Each row has a class, written as a number after it.
[ -9   1   4  -9  -7   3 -10 -14   4  14   3  -7   5  -3  -1  -4   1  -8
  14  -3 -10   8  10   7   5 -13 -23  18  -5  40   5 -19  -2   9   2  14
  -4   0  -1   1   3   9  -7   3 -13  -1   6  -5] : 0
[  6  -1  -2 -20 -12  13  -2   4   4 -12   3   5 -14  -2  -2   0   3  -4
   7   1  -4   6   9   2  -3   0  -5  12  -4  13   3   2   0   0  10  -1
  -8  12   4  -2   0   4  -3   0  -8  -2   4  -2] : 0
[  5   0   8  -5  16  13  -5   8   1 -27  -6   7  -4   1   5  -1   4   2
  -6  -6   0  10  -1  -2   8  29  -6  13  11 -43  -5  20   0  -5   5  -5
  -2 -11  -3  -3   3   5  -5  -1 -14  -4   6  -4] : 0
[  6   2   5   7  18  -5  -5   7  -2   1 -13   7  -9   1  12  -3   3   1
  -5 -16  -9   9  -7  -3  -7  43   3   8   4 -10  -8  32   0  -9   3 -11
  -9 -11  -4  -3   3   0  -2   0  -3 -17   6  -7] : 0
[ -2   1   5 -26  -4  -4  -9   3   0   6 -11   1   5   7   5  -1  -8  -7
   0  -6  -1  11   8 -11 -15  47   0  -8  -7  33   1  23   2  -4  12 -11
  -3  -1  -1  -3  -2  -5  -2   3   2 -11  -5 -13] : 1
[ -5   0  -7 -52   0   2   0   6   3  -8  13  15 -46   2   5  -3  -9   9
  -6 -13   2  16  -9  -4 -11  43   1 -18  -3  39   3   8   6 -22  17 -17
  -7  19  -3  -7   3  -5  -5  -1  -1 -26  -4   3] : 1
[  4   0  -2 -18   8   1  -2   2   2   3   0   6 -26   0   2  -1  -4  -1
   1 -10  -5   9  -4   2 -10  23  -4   2  -2  23   1  11  -3 -11   3  -9
  -7   6  -2  -2   2  -4  -3   3  -1 -19   4  -3] : 1
[  2   0   3   4 -21   6   0   0  -1   2  -4  -2  20  -1   7  -2  -2  -5
   4  -3  -5  -3   0   2 -12   8   0  -2 -12  13  -1  -7   0   7  14   9
  -3 -10  -1  -1  -1   2  -1  -2  -1   8  -7  -5] : 0
[ -1   2  -4  11   9  -5  -5  -7   4  12 -10   2  -1  -2  -8  -1  -5 -10
   6   3  -5  12   7  -8  13  -1 -14  10   2  16   5   5  -5   4  -8   1
  -3   1   2   3   2   0  -6   9  -8  -8   9  -5] : 0
[  4   0   5 -13   5  -6  -2  14  -2  -6  -6   6  -5   3  13   1  -7   5
 -14 -15   2   4  -8 -15 -15  62  14 -24  -4   2  -3  28   3 -14  15 -16
  -6  -8  -4  -6   1  -7   1  -3   7 -12  -4  -8] : 1
[ -9  -2   3 -58  -6  -6  -6   7   1   1   4   4 -17   6   2   2 -16   2
  -4  -5  11  10   4 -11 -18  51   6 -29  -4  55   5  18   7 -16  16 -17
  -2  14   2  -3   0 -11   3   2   7 -19  -5  -5] : 1
[  8  -2  11 -43  -3  16  -8  -2   1  -7  -3  -1 -14  -2  -3  -4  -6 -10
  10  -1  -3  13   5   6 -22   8 -17  13  -5  21   2   6   3   3   8   0
  -6   4   2  -4   3   1  -6   7  -8  -9   0 -13] : 0
